Each row has a class, written after it.
4, 245, -233, 130, -124, 74, 525, 181, 121, 345, -58, -322, -127, -264, -33, -166, 1, -1, -114, 186, 393, -20, -5, -126, 27, -77, 112, 84, -103, -90, -26, 170 -> pelu
310, -375, 225, -84, -308, -65, 184, 403, -126, -181, 95, 18, -224, -443, 55, 480, -56, 398, -178, -189, 238, -36, 79, -23, -453, 388, 96, -182, -516, 128, -9, 256 -> ribol
-43, -146, 86, -435, -260, -15, 366, 221, 77, -56, 181, 295, -123, -117, 178, 198, 198, 271, -9, -222, 131, -468, -246, -149, -372, 530, -26, -57, -395, -170, -48, -24 -> foto
10, 196, 402, -319, -67, 64, 273, 66, -110, 274, -27, 334, -154, -226, 164, 98, 195, 20, 298, -82, 65, -207, -135, -91, 79, 242, 13, 344, -240, 41, 182, -66 -> ribol
-80, -41, -153, 424, 121, -13, -411, -107, 2, -139, -144, -113, 87, 21, -132, 55, -54, -68, -136, 324, 73, 218, 104, 91, 96, -288, -21, 122, 167, 138, 256, 19 -> lavik
-383, 104, 425, -446, 193, 96, -14, 3, 116, -21, 166, -119, 651, 371, 260, -107, 358, -79, 62, 246, 51, -209, 191, -223, -98, 247, 74, -240, 142, -229, 68, -480 -> zuz
25, 38, 56, 27, -132, 58, 131, 144, -23, 30, -210, -134, -111, -242, 26, 157, 76, 1, -79, 106, 127, -67, -77, 65, -22, 114, 164, 268, -195, -15, -81, 39 -> foto
107, -175, 230, -415, -128, -49, 204, 224, -34, -20, 131, 280, 14, -121, 204, 267, 117, 164, 157, -305, -179, -265, -93, -140, -177, 432, -53, -110, -194, 92, -54, -29 -> ribol
267, 133, 105, -222, -119, -6, 342, 203, -9, 357, 55, 170, -184, -238, -210, 185, 113, 310, 50, 89, 250, -21, 181, -239, 271, -117, -64, 139, -191, 3, 412, 89 -> pelu
-105, -11, 153, 19, -114, 22, 205, 97, -3, -175, -50, 29, -288, -149, 187, 120, 279, 28, -132, -84, 169, -368, -183, 39, -241, 365, 142, 110, -295, -194, -88, -19 -> soz
194, 32, 2, -119, -101, 71, 260, -70, -58, 81, -95, 20, -167, -169, -49, 121, 30, 188, 16, 15, 87, -67, -33, 5, 23, -29, -21, 255, -167, -81, -25, 57 -> gapi
180, -145, 11, -64, -133, -40, -136, 42, -112, -210, -37, 370, -213, -99, 0, 173, -44, 325, -142, -109, 140, -4, 51, 57, -244, 19, -59, 92, -210, 149, 197, 49 -> bom
-74, 347, -2, -327, -79, -80, 210, 131, 56, 558, 148, 397, 351, -34, 122, -189, 224, -227, 361, -240, -186, -36, 30, -286, 304, 77, -6, -22, 242, 288, 275, -72 -> foto
-96, -72, 85, -252, -126, -81, 257, 215, -73, -191, 0, 222, -192, -57, -61, 121, 67, 149, -22, 70, 179, -194, -66, -34, -261, -115, 83, -58, -220, -138, -38, 197 -> zuz
-50, 74, 128, 154, 94, -57, 324, -226, -117, 67, 67, -510, 69, 168, -197, -250, -22, -112, 89, 130, 171, 238, 243, 17, 117, 238, 83, -125, 247, -310, -221, -283 -> nar
302, 49, 313, -658, -337, 132, 209, 175, -3, 98, 136, 195, 147, -116, 129, 87, 171, 268, 44, -224, 44, -146, 88, -127, -170, 316, 105, 8, -277, 93, -48, -103 -> pelu
350, 199, -517, 305, 182, -45, 119, -161, -14, 326, -101, -171, -415, -34, -264, -126, -291, 104, 68, 241, 348, 294, 298, -11, 242, -298, -221, 181, -88, -82, 301, -98 -> nar
51, 28, 14, -209, -335, 50, 307, 472, -95, -68, 59, 11, -25, -271, 42, 160, 96, 398, -336, 103, 534, -64, 192, -68, -331, 15, 232, -138, -343, -73, 52, 203 -> foto
56, 4, 48, 0, -168, 55, 336, -13, 55, 6, 23, -108, -96, -152, -41, 46, 43, 254, 50, 32, 55, -12, 11, -70, -137, 217, -35, 169, -7, -83, -72, 190 -> gapi
9, 211, 38, -239, -134, 73, 120, 45, -13, 174, -115, 90, 45, -10, 223, 16, 290, -75, 8, -35, 103, -323, -3, -50, -82, 152, 192, 70, -56, -22, -47, -103 -> ribol
-11, -123, -130, 222, 231, 3, 43, -111, -262, -181, 0, -51, -214, 257, -261, -280, -237, -179, -92, 17, 267, 233, 22, -3, 17, -148, -67, -241, -28, -430, -105, -110 -> soz
331, 7, 17, -601, -455, -129, 243, 461, -118, 138, 92, 726, -77, -360, 134, 230, 70, 278, 18, -314, 100, -275, 6, -142, -224, 31, 207, -90, -423, 392, 197, 221 -> Meko
-84, 100, 14, -99, -126, -38, 220, -11, -111, 58, -97, 96, 18, -126, -76, -47, -11, -46, 16, 77, 33, -40, -36, 23, 157, -81, 167, 232, 21, 27, -102, 15 -> foto
184, -35, 297, -308, -55, 51, -41, 57, -170, -64, 1, 316, 95, -75, 279, 292, 409, 181, 83, -270, -411, -411, 90, 58, 182, 312, 18, 109, 67, 159, 108, -342 -> foto
72, 176, -23, -89, 0, 87, 322, -140, 79, 345, 14, -184, 205, -4, -8, -214, 155, 58, 66, 7, -7, 19, 185, -107, 217, 22, -31, 52, 194, -37, 90, -231 -> gapi
340, -397, 300, -414, -227, 180, -270, 151, -87, -469, -131, 323, 64, -36, -109, 405, 62, 306, -120, 126, -4, 3, 149, 33, -460, -285, -1, 106, -332, 147, 176, 34 -> pelu
-282, -40, 335, 383, 309, -46, 73, -475, -243, 84, 222, -191, 149, 294, 70, -191, -76, -438, 353, 58, -47, 120, 103, -61, -35, 312, -100, -118, 408, -54, -88, -205 -> soz
-94, -144, -263, 155, 163, -11, -224, 76, -195, -192, -113, 162, -174, 84, -49, 196, -151, -92, -59, 223, 203, 15, -148, -96, -174, -162, -132, 39, -214, -150, 61, 100 -> bom
117, -106, 37, -176, -242, 61, 154, 172, -154, -88, 120, 191, -39, -64, 117, 65, 173, -4, -90, -127, 226, -258, -24, -78, -473, 364, 156, -145, -323, 22, -47, -52 -> zuz
150, -107, 179, -485, -366, 74, 199, 206, 186, -182, 227, 332, -99, -160, 54, 101, 158, 474, -141, -253, 37, -192, 35, -83, -245, 356, 31, 49, -389, 6, 40, 21 -> nar
540, 3, 564, -293, -172, 154, 346, 61, 85, 288, 198, -432, 417, -199, 69, -46, 50, 277, 243, -224, -162, 281, 355, -166, -160, 196, 63, -233, 11, 237, 98, -145 -> foto
-125, 152, 273, -195, -62, 95, 237, -136, 212, 250, 161, -229, 514, 25, -8, -270, 34, -81, 252, 30, -190, 242, 60, -80, 108, -59, 13, 54, 271, 102, -62, -78 -> lavik
122, -71, 153, -249, -174, 82, 325, 57, -182, -43, 293, 71, 46, 29, 119, -154, 75, 82, 4, -244, 159, -101, 196, -177, -389, 288, 105, -350, -180, -105, -92, -109 -> foto
120, -55, -191, 50, 19, -88, 60, 92, -24, -78, 12, 114, -258, 3, -42, 188, 76, 98, -91, 6, 250, -114, 81, -75, -105, 21, -67, -114, -192, -209, 138, 50 -> lavik
103, 69, 248, -369, -71, 159, -17, -209, 156, 40, 218, 130, 480, 91, 31, 62, 167, 264, 90, -11, -279, -34, 172, -229, 193, -51, -90, 104, 204, 54, 143, -22 -> nar
-160, 155, -114, 147, 89, -17, 24, 231, 162, -65, -53, 180, -216, -103, 73, 17, 91, 124, -221, 187, 360, -87, -4, -53, -179, -80, 27, 148, -297, -25, 387, -29 -> ribol
-85, 283, -114, 456, 191, -110, 187, -275, -179, 208, 5, -27, -214, -20, -102, -252, -119, -229, 127, 45, 137, 157, 92, 41, 278, -166, 27, 111, 222, -14, 101, 58 -> Meko
-39, 24, -309, -74, 40, -28, -257, 122, 268, 11, -64, -277, 294, 67, -156, -253, -193, 188, -375, 117, 3, 258, 160, 61, 334, -255, 58, -131, 82, 51, 5, -239 -> pelu
15, 36, -158, 150, -161, 36, 450, 76, 59, 187, 107, -137, -142, -211, -16, -167, -166, 137, -11, 63, 307, 130, -9, -109, -315, -61, -52, -14, -84, 174, 82, 234 -> nar
-254, 34, -421, 17, -268, 89, 126, 137, -56, -403, -149, -197, 205, 30, 315, 27, 294, -87, -632, 100, 329, -475, -102, 59, -601, -3, 484, -121, -234, -357, -538, 12 -> soz
-24, 29, -167, -273, -311, -21, 358, 290, -166, -15, 213, 457, -164, -23, 163, -68, 102, 147, 10, -241, 176, -307, -74, -94, -594, 77, 102, -248, -227, -71, -100, 235 -> zuz
68, -43, 250, -466, -157, -12, 168, 33, 36, -90, 130, 318, 190, -99, 304, 176, 314, 125, 2, -317, -265, -423, -76, -80, -50, 525, 119, 63, -154, 72, -109, -249 -> gapi
-191, 334, 107, -631, -99, 109, 723, -22, 203, 485, 236, -208, 216, 172, -26, -354, 129, 84, 131, -72, 244, -60, 57, -178, 134, -91, 13, -209, 9, -431, -246, -67 -> Meko
248, -261, 366, -154, -337, 287, 215, 109, 134, -55, 269, -103, 39, -120, 35, 236, 31, 241, -229, 22, 333, -169, -24, -117, -386, 680, 136, 13, -412, -152, -210, 76 -> bom
190, -125, -150, -399, -224, 204, 308, 319, 349, 90, 107, -198, 43, 4, -216, -23, 80, 395, -410, 42, 543, 53, 160, -152, -225, 167, -84, -179, -451, -261, 88, -121 -> zuz
-181, 57, -127, 152, -161, -99, 113, 205, 58, 43, -185, 299, -388, -254, 193, 336, 357, -178, -164, 46, 317, -439, -248, 102, -226, 366, 126, 312, -267, 255, 159, 46 -> gapi
280, 156, -25, -207, -59, 67, 74, 133, 55, 317, 134, 131, 122, -127, -23, -104, -167, 154, 0, -80, 152, 211, 162, -129, 63, -258, 0, -94, -165, 144, 202, 142 -> zuz
-6, 200, 76, -299, 55, -36, 255, 134, 199, 451, 165, 75, 178, 61, -10, -209, 102, 15, 194, -180, 20, 91, 153, -228, 305, 125, -109, -216, 105, -53, 242, -125 -> Meko
-14, 103, 158, 76, -43, 105, 585, -201, -95, 107, 191, -188, -134, 24, -162, -325, -91, 106, 230, 79, 298, 239, 249, -119, -243, -56, -112, -12, 100, -205, 22, 109 -> foto
186, -61, -118, -151, -147, -97, -34, 229, 147, -152, -21, 328, -298, -102, -84, 212, 47, 282, -219, -166, 163, -129, -37, 26, -45, 234, 0, 50, -312, -9, 122, 38 -> ribol
-140, 35, 378, -342, -103, 181, 133, 184, 448, -37, 44, -217, 192, -296, 214, 211, 243, 353, -64, 220, 55, -124, 23, -79, -23, 171, -10, 295, -312, 22, 173, -42 -> nar
-309, 374, 148, -206, 254, -132, 269, -186, 151, 498, 17, 9, 370, 58, -21, -420, -34, -145, 422, 35, -529, 53, -4, -147, 832, -188, -33, 210, 543, 72, 24, -197 -> zuz
-79, 160, -217, 153, -50, -109, 620, 148, -139, 178, -128, 173, -458, -197, -215, -308, 7, 83, -44, 146, 578, 102, 140, -141, -134, -182, 8, 98, -152, -133, 354, 54 -> gapi
-126, -77, 599, -709, -180, 190, 356, -27, 197, -81, 310, -54, 289, -75, -51, -125, -75, 331, 204, -53, -173, 93, -14, -167, 127, 413, -62, 199, -192, -67, -245, -87 -> Meko
19, -59, 158, -446, -187, -60, 291, 186, 103, -153, 112, 316, -103, -113, 17, 139, 206, 271, -64, -69, 190, -219, 71, -85, -273, -33, 81, -86, -361, -138, 115, 56 -> gapi
-21, 142, -35, -248, -180, -4, 440, 115, 11, 88, 140, -40, 494, -136, 77, -362, -18, 115, 96, 118, -81, 171, 355, -61, -188, -261, 196, -45, 159, 305, 15, -180 -> gapi
-40, 3, 18, -236, -220, -53, 424, 200, -22, -183, 58, 367, -322, -81, -78, -25, 96, 270, -105, -67, 326, -139, 64, 2, -355, -141, 72, -27, -268, -199, 81, 150 -> foto
16, -144, 491, -426, -26, 54, 120, 92, 193, -106, 191, 260, -16, -24, 42, 211, 105, 193, -9, -107, 33, -197, -79, -121, -94, 233, 3, 4, -382, -143, 80, -65 -> ribol
-239, 97, -268, 27, 348, -261, 22, 33, 92, 280, 95, 207, -319, 42, -44, 28, 2, -37, 184, -21, -113, -220, -147, -144, 538, -51, -306, -50, 24, 2, 309, -91 -> zuz
47, -119, 83, -600, -398, -18, 97, 590, -140, -45, 295, 665, 266, -275, 432, 319, 160, 192, -2, -145, 46, -398, -10, -115, -746, -20, 246, -250, -536, 398, 125, 124 -> zuz
166, 196, -400, -95, -105, -106, 538, 391, 82, 244, -77, 167, -525, -259, 12, 113, 221, 311, -281, -23, 709, -208, 186, -47, -182, -250, -7, -87, -502, -274, 355, 37 -> bom
-142, -160, 26, 144, 165, -178, -293, 138, -250, -133, -2, 137, 151, 130, -176, 191, -95, -132, 51, 194, 26, 292, 256, -88, 32, -199, -61, -207, 215, 231, 236, 48 -> ribol
-401, 28, 161, -196, 79, -19, -22, -174, 57, -128, 216, 224, 300, 241, 108, -122, 185, 25, 29, -32, -171, -197, 35, -123, 73, 137, -62, -60, 273, -80, 2, -87 -> zuz
286, 307, 33, -306, -381, 195, 774, 199, -69, 397, 167, 97, -97, -29, 74, -357, 286, 334, -14, -178, 490, -138, 227, -147, -431, 213, 126, -127, -107, -196, 98, -138 -> bom
-67, 207, -363, -187, -47, -243, -291, 400, -259, 222, -161, 899, -136, -6, 249, 107, 304, -191, -62, -182, 88, -399, -40, -171, 133, 85, 100, -22, -93, 373, 489, -182 -> soz
9, 190, 170, -121, -73, 184, 357, -206, -14, 80, -43, -114, 18, -27, -59, -206, 94, 129, 24, 77, 116, 9, 25, -41, 66, -20, 33, 336, -40, -265, -63, -115 -> soz
263, -129, 481, -467, -31, 96, -133, -59, -26, -17, 117, 308, 50, 123, -79, 260, -114, 239, 190, -85, -191, 39, 153, -66, 91, -45, -32, 18, -104, -156, -63, 133 -> ribol
85, -35, 91, -380, -155, -103, 170, 95, -75, -17, 61, 527, -337, -136, 136, 158, 88, 184, 40, -280, -18, -370, -141, -73, -16, 271, 31, 83, -332, -27, 16, 5 -> nar
113, 357, -198, -287, -148, 168, 332, 121, 144, 361, 157, 25, 130, -11, 173, -259, 218, 180, 50, -187, 36, -92, 172, -130, 21, 50, -37, -24, 20, -7, 93, -140 -> foto
